Below are the code and all the weights of a small trained network. Each question names an input and a target symbol and asks about switching units off, where a switched-off unit gives its printed mean instead of its output.

import numpy as np


def w(rows, s, z=0):
    codes = np.array(rows[::2]) - 128.0
    scale = np.full(codes.shape[1], s)
    scale[-1] = z or s
    return codes * scale


def norm(h):
    return h / np.sqrt((h * h).mean(-1, keepdims=True) + 1e-5)


def f(y):
    return np.maximum(y, 0)


def softmax(a):
    e = np.exp(a - a.max(-1, keepdims=True))
    return e / e.sum(-1, keepdims=True)


def log_softmax(a):
    a = a - a.max(-1, keepdims=True)
    return a - np.log(np.exp(a).sum(-1, keepdims=True))


def net(x, mask):
    ids = ['βδεζηθμξστ'.index(c) for c in x.split()]
    T = len(ids)
    res = E[ids] + P[:T]
    r = norm(res)
    for j in range(2):
        rows = slice(4 * j, 4 * j + 4)
        q, k, v = (r @ M[0][rows].T for M in (Q, K, V))
        z = softmax(np.where(np.tri(T) > 0, q @ k.T / 4**0.5, -1e9)) @ v
        o = O[0][rows]
        res = res + np.where(mask[j], z, o[:, -1]) @ o[:, :-1]
    y = f(norm(res) @ A[0][:, :-1].T + A[0][:, -1])
    res = res + np.where(mask[2:14], y, B[0][:, -1]) @ B[0][:, :-1]
    return log_softmax(norm(res)[-1] @ U[:, :-1].T + U[:, -1])


Q, K, V, O, A, B = {}, {}, {}, {}, {}, {}
E = w([
[92,135,113,145,220],'β',
[59,135,123,186,131],'δ',
[35,128,214,101,126],'ε',
[156,187,155,42,139],'ζ',
[147,61,149,47,97],'η',
[149,170,37,169,103],'θ',
[155,26,122,105,106],'μ',
[7,120,218,73,126],'ξ',
[200,92,166,200,129],'σ',
[64,69,118,90,44],'τ',
],0.021)
P = w([
[26,52,254,154,30],'0',
[84,73,89,25,58],'1',
[97,85,96,32,75],'2',
[112,88,82,35,86],'3',
[126,92,84,38,102],'4',
[140,91,73,36,113],'5',
[150,97,76,44,121],'6',
[158,103,75,51,129],'7',
[169,107,75,52,140],'8',
[176,113,75,58,147],'9',
[181,124,84,63,157],'10',
[175,105,69,57,153],'11',
],0.0068)
Q[0] = w([
[82,90,240,151,155],'head 0',
[196,90,16,57,97],'head 0',
[98,211,125,160,178],'head 0',
[239,35,152,29,56],'head 0',
[162,118,181,89,81],'head 1',
[185,82,55,181,127],'head 1',
[83,141,255,142,168],'head 1',
[141,175,53,107,127],'head 1',
],0.015)
K[0] = w([
[87,70,224,193,168],'head 0',
[208,254,60,96,183],'head 0',
[32,126,99,92,80],'head 0',
[214,197,129,175,227],'head 0',
[95,109,181,61,176],'head 1',
[96,80,53,171,226],'head 1',
[92,150,158,110,13],'head 1',
[121,209,110,71,184],'head 1',
],0.014)
V[0] = w([
[210,118,82,227,81],'head 0',
[150,250,63,155,159],'head 0',
[130,160,86,43,58],'head 0',
[84,73,39,97,176],'head 0',
[142,189,117,168,152],'head 1',
[125,65,148,232,128],'head 1',
[99,40,87,100,187],'head 1',
[163,189,93,192,86],'head 1',
],0.012)
O[0] = w([
[156,96,163,218,175,117],'head 0',
[136,149,250,148,107,39],'head 0',
[127,194,145,70,240,161],'head 0',
[16,57,103,103,104,160],'head 0',
[126,86,88,43,112,17],'head 1',
[202,85,167,113,214,98],'head 1',
[128,85,213,150,118,235],'head 1',
[174,160,50,92,101,2],'head 1',
],0.011,0.0089)
A[0] = w([
[118,58,224,110,97,137],'neuron 0',
[169,51,94,157,123,52],'neuron 1',
[163,229,28,186,105,61],'neuron 2',
[181,136,88,92,149,58],'neuron 3',
[102,223,105,252,167,55],'neuron 4',
[140,50,198,134,192,58],'neuron 5',
[207,173,224,59,142,94],'neuron 6',
[126,124,106,17,207,177],'neuron 7',
[154,111,18,151,234,2],'neuron 8',
[191,134,84,221,105,169],'neuron 9',
[195,208,204,58,57,111],'neuron 10',
[191,38,104,145,221,21],'neuron 11',
],0.014,0.008)
B[0] = w([
[183,172,116,123,118,246],'neuron 0',
[192,120,173,172,113,158],'neuron 1',
[68,213,231,102,141,144],'neuron 2',
[127,160,48,122,97,133],'neuron 3',
[89,228,229,31,58,142],'neuron 4',
[56,192,124,76,143,196],'neuron 5',
[105,164,97,88,39,161],'neuron 6',
[218,119,119,170,143,223],'neuron 7',
[86,204,100,160,157,149],'neuron 8',
[141,81,152,160,195,179],'neuron 9',
[190,120,58,93,125,156],'neuron 10',
[103,208,77,157,6,165],'neuron 11',
],0.017,0.012)
U = w([
[87,31,161,101,24,172],'β',
[72,158,99,137,153,161],'δ',
[66,138,143,97,251,133],'ε',
[207,206,92,54,60,22],'ζ',
[202,43,135,71,208,173],'η',
[96,246,246,119,162,15],'θ',
[82,166,31,191,36,55],'μ',
[75,152,96,133,136,179],'ξ',
[147,101,187,225,89,254],'σ',
[42,7,59,150,132,169],'τ',
],0.013,0.0044)

Each question gives the input, a string of symbols that net reads in full, and the target symbol t.
The units are the heads (4 rows each of Q, K, V and O) and the neurons (one row each of A and B). Each row of codes is followed by its name. A weight is (code - 128) times the scale printed after its matrix; where a second scale follows, it is the last column's (O, A, B and U).
mask holds one flag per unit, heads first, then neurons. A switched-off unit (its flag False) gives its mean, the last column of its rows in O or B, instead of its output. The means were averaged over made-up inputs and are rounded, as every weight is.
A unit's drop is (log p(t) with every unit on - log p(t) with that unit switched off) / (log p(t) with every unit on - log p(t) with every unit switched off).
The circuit of an input: a set's keep is (log p(t) with only the set's units on - log p(t) with every unit switched off) / (log p(t) with every unit on - log p(t) with every unit switched off). Starting from the 12 units with the biggest drops (on a tie, the unit counted first), units are removed one at a time, each time the one whose removal leaves the highest keep (on an exact tie, the one counted first), for as long as the keep stays at least 0.8.
units of the circuit, in order: the units of the circuit, biggest drop first
top k neurons: the k neurons with the biggest drops, biggest first
heads that matter: for each layer, one digit per head in row order, 1 if its drop is at least 0.15 and else 0, layers parted by /
drop when u is switched off: that unit's drop, to one decimal
input ε ζ μ η μ ζ σ σ σ β ξ, target ζ: top 3 neurons	neuron 9; neuron 7; neuron 5
input η ξ μ μ, target μ: top neuron	neuron 11
input ε ζ τ δ τ β β τ μ, target β: heads that matter	10
input ε θ ε, target ζ: heads that matter	10
input τ σ σ μ, target σ: top 3 neurons	neuron 9; neuron 11; neuron 1
input μ η η μ τ η η ε θ ζ ε, target τ: units of the circuit, in order	head 0; neuron 0
input ξ η τ μ δ μ θ μ η, target θ: heads that matter	10
input η θ μ η, target θ: heads that matter	00
input δ μ τ η δ μ μ, target μ: heads that matter	10
input ξ δ β τ σ η σ η β θ η τ, target θ: top 2 neurons	neuron 0; neuron 5
input τ μ η η ξ η, target η: heads that matter	10
input η τ η η η η τ, target τ: units of the circuit, in order	head 0; neuron 0; neuron 5
input ξ η ζ μ ε η τ, target ζ: units of the circuit, in order	head 0; neuron 10
input β β ξ η ε, target β: units of the circuit, in order	head 0
input η η η σ μ ε η ζ η ξ, target ε: top 2 neurons	neuron 11; neuron 0
input ε ε ε σ δ ξ η τ η μ η ε, target ζ: top 3 neurons	neuron 9; neuron 7; neuron 5
input μ η τ η θ, target θ: drop when head 0 is switched off	0.5
input ξ β μ μ μ η η τ η η η η, target β: drop when head 0 is switched off	1.1
input τ δ τ μ μ τ, target τ: drop when head 1 is switched off	0.0
input ζ μ σ τ ε μ σ σ ε θ δ τ, target θ: drop when neuron 5 is switched off	0.3
input θ μ ζ θ, target θ: units of the circuit, in order	head 0
